[128 = 0]

[139 127 118  95 129 124 126 135 117 136 124 131 111 131 128 137  96 134
 121 140 137 140 154 141 137 121 131 177 142 144 121 141 140] => A & Q65
[110 124 135 174 124 128 103 123 129 144 145 145 127 121 134  99 111 120
 118 107 118 119 130 138 127 124 127  92 126  99 136 126 138] => C & Q65
[121 144 133 197 125 138 133 121 125 160 155 137 131 129 132 126 139 120
 137 108 125 125 131 107 110 118 121 149 135 114 130 146 123] => C & Q466
[134 146 120 192 136 123 111 115 148 142 132 116 134  89 151 135 141 116
 147 124 130 123  90 122 116 127 118 157 156 119 137 137 122] => Z & Q466
[ 92 136 137 149 129 111 125 122 147 138 141 136 133 144 121 122 141 134
 121 124 113  97 179  91 116 127 150  77  94  93 134 115 140] => S & q239
[136 140 128 159 121 151 130 128 122 142 145 135 119 122 109 146 128 119
 126 106 138 139 113 125 119 119 136 168 150 151 134 134 117] => C & Q466
[129 137 135 186 132 124 124 137 141 109 142 153 141 126 145 139 127 115
 107 125 122  85 151 102 135 121 103 118 144 119 142 133 143] => S & Q466
[108  76 147 125 123 128 139 128 121 124 133 102 130 117 134 108 139 152
 149  96 121 138 138 132 122 130 133  48  99 122 133 121 112] => Z & q239
[123 134 139 161 128 139 130 125 114 136  97 134 143 122 141 131 101 126
 116 127 108 121 113 121 134 129 118  86 120 113 123 141 150] => S & Q65
[142 139 125 184 109 137 155 136 131 147 131 137 130 123 143 154 118 120
 135 141 127 129  91 108 151 126 133 162 139 103 117 143 129] => A & Q466
[139 143 133 140 126 142 134 132 130 138 130 160 139 134 123 138 135 123
 131 147 141 121 116  91 124 132 138 233 129 159 129 143 124] => A & Q466
[138 130 133 122 136 115 119 129 131 156 136 143 128 144 109 124 130 122
 120 104 126 128 161 118 132 106 124 163 146 141 134 131 129] => S & Q65
[120 131 119 136 125 122 132 131  98 154 123 141 110 125 128 135 113 109
 130 139 127 160 101 136 124 141 126 198 137 131 107 133 144] => A & Q65
[131 133 135 163 133 138 128 106 106 159 130 117 123 122 128 120 112 119
 128  80 122 135 124 142 115 129 107  95 138 112 135 133 131] => C & Q65
[119 142 152 183 130 132 123 123 115 155 146 137 124 141 137 123 107 117
 120 114 124  83 153 132 117 106 109 110 125 100 156 134 148] => S & Q65
[119 124 132 171 127 130 131 132 123 123 124 131 120 132 141 137 111 131
 122 123 122 118 130 136 126 115 117  98 132 103 129 141 142] => Z & Q65
[124 126 133 145 124 122 120 117 124 138 137 148 124 122 131 137 121 112
 107 128 131 132 113 138 124 107 123 120 143 127 146 130 149] => Z & Q65
[126 132 120  83 131 133 138 129  96 140 131 110 116  97 107 142  94 116
 122 115 126 156 108 140 150 120 100 140 120 131 117 134 132] => A & Q65
[140 142 116 153 122 137 149 140 114 153 131 113 116 131 128 131 109 132
 136 106 127 139 108 113 114 123 120 174 130 139 118 148 122] => A & Q466
[136 130 114 133 122 145 136 136 133 127 129 135 130 130 129 141 110 140
 101 162 131 137  99 107 132 130 139 188 118 139 159 151 131] => A & Q466
[110 121 130 138 135 141 155 120 144 110 137 114 124 120 100 119 155 122
 125 117 132 116 102 136 129 137 124  46 125 116 149 117 126] => C & q239
[134 135 128 148 120 141 132 122  96 175 135 146 113 142 116 136 104 103
 129 119 128 154 105 148 123 116 121 193 139 128 114 130 151] => A & Q65
[136 126 123 172 124 142 139 138 112 130 135 135 128 130 135 135 107 127
 133 136 118 130 102 104 119 125 117 176 128 127 128 154 123] => A & Q466
[110 127 127 171 140 137 144 154 121 150 124 108 130 132 142 112 137 124
 158  92 124 112 132 128 107 110 132  90 101 116 135 124 110] => Z & q239
[124 136 131 166 135 128 134 125 126 129 125 126 128 117 131 112 138 125
 129 114 115 114 133 119 107 127 146  77 110 120 128 121 122] => C & q239
[142 142 107 104 132 136 133 128 125 131 128 151 120 135 129 128 119 135
 118 147  96 144 122 106 133 142 141 194 137 158 110 137 127] => A & Q466
[139 113 115  98 124 142 134 123  98 141 134 152 111 121 141 122  82 116
 117 133 138 173  51 154 145 133  96 146 154 123 110 143 151] => A & Q65
[134 136 127 118 118 137 127 127 111 158 125 123 111 140 111 124 130 139
 121 114  85 144 147 117 110 113 126 197 112 133 123 116 119] => A & q239
[122 155 138 242 126 136 115 142  89 183 134 132 131 129 141 130  95 103
 127  98 126 109 116 160 106  97 107 144 145  86 131 142 126] => C & Q65
[125 125 122 120 124 124 134 107 100 164 134 146 117 138 127 145 110 113
 121 128 138 148 110 117 132 121 123 189 131 122 113 143 148] => A & Q65
[121 112 119  57 121 145 130 126 107 121 119 134 115 136 109 151 114 116
 106 135 131 179 106 129 141 125 120 187 133 165 116 140 145] => A & Q65
[106 141 151 227 131 132 137 121 112 165 139 126 118 127 138 115 118 101
 136 103 117 122  94 133 125 121 117  81 138  83 129 160 121] => C & Q65
[140 128 119 100 137 130 126 143  93 144 132 130 117 122 128 146  84 118
 123 125 137 146 140 145 139 117 100 191 152 148 126 144 143] => A & Q65
[135 143 132 157 134 136 127 128 146 114 150  96 142 119 114 136 135 130
 127 116 108  93  87  86 130 124 131 116 141 135 139 144 121] => S & Q466
[139 123 135 143 136 140 126 134 128 118 136 117 130 113 132 131 126 118
 116 103 130 138 136 137 133 127  83  92 140 125  93 120 129] => C & Q65
[123 134 121 189 116 139 137 136  56 170 135 152 103 140 154 142  53 103
  89 113 122 166  95 107 118 114  95 218 139 112  88 139 154] => A & Q65
[118 145 139 230 122 123 138 123 135 156 120 121 130 127 136 109 129 127
 128  80 126 100 110 126  99 125 119  92 128  95 137 131 114] => C & q239
[126 129 142 155 119 132 117 159 103 166 142 159 146 132 115 134  97 106
 115 101 124 119 163 145 131 104  88 153 156 113 138 133 143] => S & Q65
[118 132 146 179 120 132 144 125 118 152 116 135 129 130 131 123 121 114
 128 126 123 128 111 124 127 119 123 115 126  99 131 140 120] => C & q239
[121 123 132 118 123 132 134 130  93 160 127 152 105 130 126 136  92 108
 116 127 112 151 136 140 132 107 119 200 121 125 115 141 144] => A & Q65
[132 147 141 200 141 116 117 131 153 140 143 143 138 123 134 152 146 135
 126 117 130  72 167  93 109 111 153 159 138 129 141 131 111] => S & Q466
[127 129 127 171 132 142 139 123 139 129 140 144 137 116 133 152 144 109
 120 112 127 122 122 134 133 148 130  75 144 117 139 118 121] => C & Q466
[102 109 142 190 125 128 128 157 104 163 139 128 132 125 147 126 106 109
 105  86  91 129 104 127 127 116 117  85 131 104 130 135 116] => C & Q65
[136 147 127 212 126 120 119 112 121 161 152 139 128 122 140 126 139 118
 126 134 137 104 105 112 113 119 121 147 157 102 142 139 132] => C & Q466
[126 128 134 204 122 118 131 127 146 140 131 129 122 138 137 124 124 114
 131 133 132 104 114 120 107 132 122 119 144 101 131 122 132] => C & Q466
[129 140 132 167 132 119 128 125 150 115 131 113 134 102 140 118 134 135
 134 111 121 108 118 114 119 129 116  61 131 122 139 124 117] => C & Q466
[ 91 137 155 175 144 135 115 139 121 161 148 134 138 125 144 135 113 110
 101  95 121 132 147 126 124  94 106 114 144 106 133 140 150] => S & Q65
[117 139 139 192 136 127 153 133 112 150 145 137 143 124 140 131 177 106
 124  94 107 109 153 133 128 102  92  69 147 115 140 132 151] => S & Q65
[156 125 116 145 101 130 126 147 126 165 131 138 137 145 119 148  94 118
 127 148 135 143 119 119 121 105 124 252 148 126 107 146 134] => A & Q65
[128 139 132 182 158 106 127 140 159 113 134 115 150 134 154 116 142 133
 124 126 126  91 112 116 133 125 115  71 138 110 116 131 123] => C & Q466
[131 167 134 183 125 136 129 113 124 120 145 154 130 130 133 137 125 111
 111 120 133 119 106 134 138 115 112 138 158 116 135 131 135] => C & Q65
[120 132 134 162 131 127 121 132 138 141 132 118 125 128 126 113 146 126
 136  97 117  97 165 115 119 117 131  99 122 109 147 109 113] => S & q239
[120 129 122 150 115 141 135 130 103 157 139 141 112 132 116 138 100 118
 120 133 125 159  91 122 122 126 114 195 138 131 108 150 125] => A & Q65
[119 144 134 202 116 125 121 130 120 162 126 123 124 130 133 113 132 119
 151 125 122  97 135 123 104 121 123  87 114  92 126 128 129] => C & q239
[129 132 145 142 136 127 107 147 103 153 140 133 133 132 142 132 119 130
 122  92 115 116 191 129 137 107 112 107 132 117 150 138 147] => S & Q65
[138 156 134 178 129 137 131 131 137 149 131 146 139 135 126 123 137 123
 128  98 127 118 130 102 106 116 129 166 126 120 138 137 121] => S & Q466

[130 107 108 116 131 130 127 133 144 123 134 137 138 122 120 132  88 121
  91 125 121 119 119 144 121 124 124 116 137 138 130 132 134] => q876 & Q729
[121 113 118 131 136 130 132 115 138 112 107 134 127 122 123 127  91 131
 119 109 120 132 127 126 131 129 106 132 139 150 116 138 166] => q876 & q900
[127 120 115 140 143 133 137 119 131 131 101 149 122 119 122 119 119 142
 107 122 115 114 115 119 153 137 107 145 115 129 121 122 144] => q419 & q900
[124 104 125 135 131 128 131 115 134 116 118 127 125 118 126 128  85 140
 123 112 122 141 127 126 125 123 115 134 145 147 114 139 158] => q876 & q900
[121 129 117 125 130 132 133 121 127 123 111 129 128 124 123 131  96 134
 115 110 115 134 133 127 121 126 120 136 131 137 117 137 151] => q876 & q900
[130 106 114 130 121 130 125 136 129 132 139 121 134 131 126 123  89 145
 104 125 113 141 112 137 129 118 127 125 153 116 115 139 136] => q779 & q67
[136 106 124 130 127 129 129 136 122 126 114 118 136 123 116 137  81 133
  90 119 114 146 126 127 110 126 126 131 140 124 118 141 136] => q779 & Q729
[124 143 134 121 119 121 127 136 126 136 152 105 126 136 130 115 125 134
 141 132 133 129 132 131 125 134 137 109 136 132 124 125 120] => q779 & q336
[128 110 122 129 127 119 139 146 125 137 142 109 137 126 130 122  93 138
  94 129 114 144 122 134 136 143 136 116 145 131 118 132 103] => q779 & q484
